Below is a small trained network, with its code and all its weights. Each question gives an input and a class and asks what happens when units are switched off, that is, made to give their printed mean instead of their output.

import numpy as np


def w(rows, s, z=0):
    codes = np.array(rows[::2]) - 128.0
    scale = np.full(codes.shape[1], s)
    scale[-1] = z or s
    return codes * scale


def norm(h):
    return h / np.sqrt((h * h).mean(-1, keepdims=True) + 1e-5)


def f(y):
    return y / 2 * (1 + np.tanh(0.7978845608 * (y + 0.044715 * y**3)))


def log_softmax(a):
    a = a - a.max(-1, keepdims=True)
    return a - np.log(np.exp(a).sum(-1, keepdims=True))


def net(x, mask):
    res = np.array(x, float).reshape(1, 6) / 4 @ E
    u = 0
    for l in range(4):
        y = f(norm(res) @ A[l][:, :-1].T + A[l][:, -1])
        res = res + np.where(mask[u : u + 3], y, B[l][:, -1]) @ B[l][:, :-1]
        u += 3
    return log_softmax(norm(res)[-1] @ U[:, :-1].T + U[:, -1])


A, B = {}, {}
E = w([
[130,129,136,124,133,125,147,131,128],'x0',
[107,142,119,120,122,103,152,128,132],'x1',
[109,161,108,142,115,106,122,98,133],'x2',
[92,140,118,47,88,215,157,89,181],'x3',
[108,73,78,152,35,178,187,150,2],'x4',
[188,144,146,90,67,85,97,116,137],'x5',
],0.0076)
A[0] = w([
[2,109,117,252,218,190,156,142,148,1],'0.n0',
[186,140,212,69,51,46,109,66,47,117],'0.n1',
[166,91,92,194,171,50,119,147,97,49],'0.n2',
],0.0062,0.0036)
B[0] = w([
[215,96,132,174,42,113,147,214,184,254],'0.n0',
[140,86,115,150,73,105,148,209,157,240],'0.n1',
[154,72,102,48,197,172,182,5,116,204],'0.n2',
],0.011,0.0038)
A[1] = w([
[138,125,53,87,137,173,198,89,116,154],'1.n0',
[137,54,132,160,213,40,119,113,37,3],'1.n1',
[150,164,123,158,78,155,166,133,1,72],'1.n2',
],0.0068,0.0034)
B[1] = w([
[99,70,200,116,107,122,136,71,138,225],'1.n0',
[176,142,156,103,135,49,186,9,194,220],'1.n1',
[72,166,163,106,190,122,98,177,61,254],'1.n2',
],0.013,0.0029)
A[2] = w([
[49,92,157,253,167,186,208,114,174,1],'2.n0',
[89,74,131,87,35,133,118,108,194,183],'2.n1',
[74,86,145,94,93,242,125,56,181,17],'2.n2',
],0.0071,0.00097)
B[2] = w([
[208,196,104,195,95,123,74,145,204,198],'2.n0',
[228,164,109,153,158,107,142,164,86,254],'2.n1',
[156,99,80,93,178,17,141,1,126,219],'2.n2',
],0.011,0.0037)
A[3] = w([
[104,179,202,107,183,121,44,133,254,114],'3.n0',
[234,80,156,166,38,127,184,163,162,253],'3.n1',
[36,121,183,128,163,110,102,119,159,90],'3.n2',
],0.0081,0.0013)
B[3] = w([
[43,56,141,164,66,216,172,177,62,187],'3.n0',
[140,255,66,132,143,146,26,168,149,248],'3.n1',
[81,114,159,133,169,132,68,192,54,135],'3.n2',
],0.0087,0.011)
U = w([
[177,207,56,203,97,139,105,209,181,138],'0',
[200,122,148,116,163,65,188,12,147,5],'1',
[1,78,203,159,115,182,177,159,79,224],'2',
],0.0095,0.0015)

Each question gives the input, the list of numbers given to net, and the class t.
The units are the neurons (one row each of A and B). Each row of codes is followed by its name. A weight is (code - 128) times the scale printed after its matrix; where a second scale follows, it is the last column's (A, B and U).
mask holds one flag per neuron, layer by layer. A switched-off neuron (its flag False) gives its mean, the last column of its row in B, instead of its output. The means were averaged over made-up inputs and are rounded, as every weight is.
A unit's drop is (log p(t) with every unit on - log p(t) with that unit switched off) / (log p(t) with every unit on - log p(t) with every unit switched off).
The circuit of an input: a set's keep is (log p(t) with only the set's units on - log p(t) with every unit switched off) / (log p(t) with every unit on - log p(t) with every unit switched off). Starting from all 12 units, units are removed one at a time, each time the one whose removal leaves the highest keep (on an exact tie, the one counted first), for as long as the keep stays at least 0.8.
circuit, biggest first: the units of the circuit, biggest drop first
unit that matters most: the unit with the biggest drop
k most important neurons: the k neurons with the biggest drops, biggest first
top k neurons in layer l: the k neurons of layer l with the biggest drops, biggest first
drop when u is switched off: that unit's drop, to one decimal
input [-7,-8,2,6,0,-5], class 1: circuit, biggest first : 2.n2
input [1,5,-6,-8,-8,-7], class 1: 2 most important neurons : 1.n1, 0.n2
input [4,6,-2,-3,6,-4], class 2: 3 most important neurons : 1.n2, 0.n1, 3.n1
input [-1,0,-5,-5,-1,4], class 1: 4 most important neurons : 0.n2, 0.n0, 1.n1, 2.n0
input [8,4,-5,-1,-4,3], class 2: top 2 neurons in layer 1 : 1.n0, 1.n1
input [-4,0,-3,-7,-8,4], class 2: 3 most important neurons : 3.n0, 2.n1, 2.n2
input [-1,-1,-7,-1,-8,6], class 2: circuit, biggest first : 3.n0, 0.n0
input [-6,-7,-2,-7,7,4], class 1: circuit, biggest first : 1.n1, 0.n0
input [-8,-8,-7,7,7,-3], class 1: 2 most important neurons : 2.n2, 1.n0
input [-6,-8,-1,7,3,-6], class 1: 3 most important neurons : 2.n2, 0.n1, 1.n0
input [8,0,8,-8,-6,5], class 1: 2 most important neurons : 0.n0, 0.n2
input [8,2,-2,4,-7,-5], class 2: top 2 neurons in layer 0 : 0.n1, 0.n2
input [8,1,-4,-1,6,1], class 2: drop when 1.n2 is switched off : 1.4
input [-7,-7,6,8,-6,1], class 1: unit that matters most : 2.n2
input [5,2,6,2,6,2], class 2: drop when 1.n2 is switched off : 1.2
input [8,4,-1,-8,5,0], class 1: drop when 1.n1 is switched off : 0.5
input [6,-1,3,7,1,-2], class 1: drop when 2.n2 is switched off : 0.7
